Below is a small trained network, with its code and all its weights. Each question gives an input and a class and asks what happens when units are switched off, that is, made to give their printed mean instead of their output.

import numpy as np


def w(rows, s, z=0):
    codes = np.array(rows[::2]) - 128.0
    scale = np.full(codes.shape[1], s)
    scale[-1] = z or s
    return codes * scale


def norm(h):
    return h / np.sqrt((h * h).mean(-1, keepdims=True) + 1e-5)


def f(y):
    return y / 2 * (1 + np.tanh(0.7978845608 * (y + 0.044715 * y**3)))


def log_softmax(a):
    a = a - a.max(-1, keepdims=True)
    return a - np.log(np.exp(a).sum(-1, keepdims=True))


def net(x, mask):
    res = np.array(x, float).reshape(1, 7) / 4 @ E
    u = 0
    for l in range(2):
        y = f(norm(res) @ A[l][:, :-1].T + A[l][:, -1])
        res = res + np.where(mask[u : u + 14], y, B[l][:, -1]) @ B[l][:, :-1]
        u += 14
    return log_softmax(norm(res)[-1] @ U[:, :-1].T + U[:, -1])


A, B = {}, {}
E = w([
[127,127,124,126,124,128,126,131,131,124],'x0',
[223,162,133,240,123,98,131,221,117,124],'x1',
[139,167,162,112,187,111,146,105,254,170],'x2',
[154,121,22,117,140,91,229,114,122,155],'x3',
[125,125,124,136,130,132,126,125,132,128],'x4',
[130,136,136,119,125,117,132,127,117,136],'x5',
[132,135,132,111,130,122,126,136,122,125],'x6',
],0.0076)
A[0] = w([
[145,122,131,141,110,119,117,135,117,154,81],'0.n1',
[102,127,91,146,79,152,58,133,75,127,109],'0.n2',
[135,125,189,153,116,104,153,166,167,117,107],'0.n3',
[129,91,47,81,118,129,235,112,143,133,137],'0.n4',
[63,101,156,63,122,161,120,69,125,108,120],'0.n5',
[182,155,156,132,130,95,141,158,254,147,4],'0.n6',
[105,159,120,151,132,130,143,100,119,74,110],'0.n7',
[116,123,36,128,135,105,198,111,88,123,102],'0.n8',
[67,145,145,50,136,134,144,72,242,169,85],'0.n9',
[169,120,123,144,96,139,126,173,108,139,84],'0.n10',
[107,105,100,164,179,116,103,110,126,129,114],'0.n11',
[131,150,99,174,129,148,119,196,91,140,71],'0.n12',
[48,78,90,58,103,137,109,71,94,126,152],'0.n13',
[173,164,4,127,125,102,217,125,155,142,72],'0.n14',
],0.0086,0.0028)
B[0] = w([
[145,100,109,112,139,132,87,155,153,84,128],'0.n1',
[82,119,168,158,223,97,199,146,105,109,181],'0.n2',
[62,106,112,80,158,220,99,81,202,113,163],'0.n3',
[100,231,26,140,144,179,112,65,123,52,232],'0.n4',
[128,71,184,158,161,131,167,203,101,196,215],'0.n5',
[90,215,135,159,167,191,130,170,117,208,215],'0.n6',
[180,146,167,72,146,148,145,132,121,152,126],'0.n7',
[135,99,58,41,33,187,45,157,238,198,212],'0.n8',
[175,55,136,113,69,34,114,92,144,1,254],'0.n9',
[145,104,125,84,113,104,94,101,152,78,160],'0.n10',
[158,212,178,23,122,72,112,182,40,99,127],'0.n11',
[121,94,150,67,100,87,116,75,158,97,175],'0.n12',
[95,212,122,135,164,178,126,159,120,208,229],'0.n13',
[162,73,137,126,184,34,242,184,78,210,248],'0.n14',
],0.0087,0.0082)
A[1] = w([
[151,68,186,134,134,66,159,132,118,123,251],'1.n1',
[114,129,186,165,109,143,155,130,71,203,109],'1.n2',
[158,137,99,215,166,122,157,127,89,115,90],'1.n3',
[154,237,106,140,76,212,47,106,173,190,40],'1.n4',
[152,64,140,139,117,143,103,230,34,176,125],'1.n5',
[173,53,211,134,57,78,58,58,88,1,95],'1.n6',
[150,132,85,127,154,153,185,83,106,193,79],'1.n7',
[120,104,104,121,131,153,83,118,140,115,123],'1.n8',
[212,77,55,103,43,44,133,63,126,46,62],'1.n9',
[120,148,152,177,137,112,153,152,153,123,94],'1.n10',
[143,147,42,153,124,197,110,104,37,78,156],'1.n11',
[179,109,44,103,91,82,153,77,126,95,168],'1.n12',
[135,96,111,86,79,152,58,81,198,111,141],'1.n13',
[154,93,112,142,38,138,125,173,159,161,127],'1.n14',
],0.0097,0.0019)
B[1] = w([
[119,176,97,164,112,182,107,162,89,150,199],'1.n1',
[171,129,98,141,145,78,147,87,135,20,158],'1.n2',
[105,72,176,67,102,129,133,161,152,185,137],'1.n3',
[113,173,72,97,64,146,73,91,116,113,178],'1.n4',
[137,87,92,96,150,129,141,8,148,70,178],'1.n5',
[188,143,133,134,94,59,181,218,213,240,244],'1.n6',
[193,75,236,183,21,57,71,175,140,72,183],'1.n7',
[136,194,126,134,126,97,182,112,105,152,133],'1.n8',
[89,72,107,99,166,150,119,31,57,24,224],'1.n9',
[110,78,89,73,62,137,117,121,66,147,145],'1.n10',
[163,177,201,161,125,123,72,148,186,155,143],'1.n11',
[67,143,216,163,199,225,89,97,96,119,205],'1.n12',
[166,96,119,164,138,108,173,180,70,151,163],'1.n13',
[49,216,179,139,182,99,184,115,159,97,143],'1.n14',
],0.011)
U = w([
[87,76,130,121,201,139,138,32,61,45,184],'0',
[201,103,146,153,98,28,187,224,172,225,179],'1',
[100,249,67,106,39,189,2,121,147,171,10],'2',
],0.0077,0.0011)

Each question gives the input, the list of numbers given to net, and the class t.
The units are the neurons (one row each of A and B). Each row of codes is followed by its name. A weight is (code - 128) times the scale printed after its matrix; where a second scale follows, it is the last column's (A, B and U).
mask holds one flag per neuron, layer by layer. A switched-off neuron (its flag False) gives its mean, the last column of its row in B, instead of its output. The means were averaged over made-up inputs and are rounded, as every weight is.
A unit's drop is (log p(t) with every unit on - log p(t) with that unit switched off) / (log p(t) with every unit on - log p(t) with every unit switched off).
The circuit of an input: a set's keep is (log p(t) with only the set's units on - log p(t) with every unit switched off) / (log p(t) with every unit on - log p(t) with every unit switched off). Starting from the 12 units with the biggest drops (on a tie, the unit counted first), units are removed one at a time, each time the one whose removal leaves the highest keep (on an exact tie, the one counted first), for as long as the keep stays at least 0.8.
units of the circuit, in order: the units of the circuit, biggest drop first
unit that matters most: the unit with the biggest drop
top k neurons: the k neurons with the biggest drops, biggest first
top k neurons in layer l: the k neurons of layer l with the biggest drops, biggest first
drop of u: that unit's drop, to one decimal
input [5,-7,0,2,4,7,-6], class 2: units of the circuit, in order : (0.n13)
input [-4,0,3,4,-3,4,1], class 0: top 2 neurons in layer 0 : (0.n9; 0.n13)
input [-5,-8,4,-2,-4,-4,-8], class 1: units of the circuit, in order : (0.n9; 1.n6)
input [-1,-4,1,-7,6,-8,-8], class 1: units of the circuit, in order : (0.n9; 1.n6)
input [3,-1,1,7,-4,-4,-3], class 0: top 4 neurons in layer 1 : (1.n6; 1.n12; 1.n9; 1.n1)
input [1,-1,-5,1,6,4,-3], class 2: top 2 neurons : (0.n14; 0.n8)
input [-5,-3,4,-1,-4,0,-7], class 1: units of the circuit, in order : (1.n6; 0.n9)
input [7,-8,0,7,7,-2,-6], class 2: top 3 neurons : (0.n13; 0.n4; 0.n8)
input [-6,-8,3,-1,-1,0,-1], class 1: top 2 neurons : (0.n9; 1.n6)
input [7,-1,-1,5,6,-7,3], class 2: top 2 neurons : (0.n4; 0.n8)
input [8,-3,-4,6,6,-7,-3], class 2: top 2 neurons : (0.n8; 0.n4)
input [0,1,0,7,2,8,3], class 0: top 3 neurons in layer 1 : (1.n6; 1.n12; 1.n9)
input [1,-2,1,-2,-1,6,-2], class 1: top 2 neurons : (0.n9; 1.n6)
input [0,2,-7,7,3,2,-3], class 0: unit that matters most : 0.n14
input [8,-3,2,-4,-6,7,-5], class 1: drop of 0.n9 : 3.1
input [2,2,6,-8,-2,5,6], class 2: drop of 0.n6 : 1.2
input [-2,8,-6,2,-7,7,-6], class 0: drop of 1.n9 : 1.1
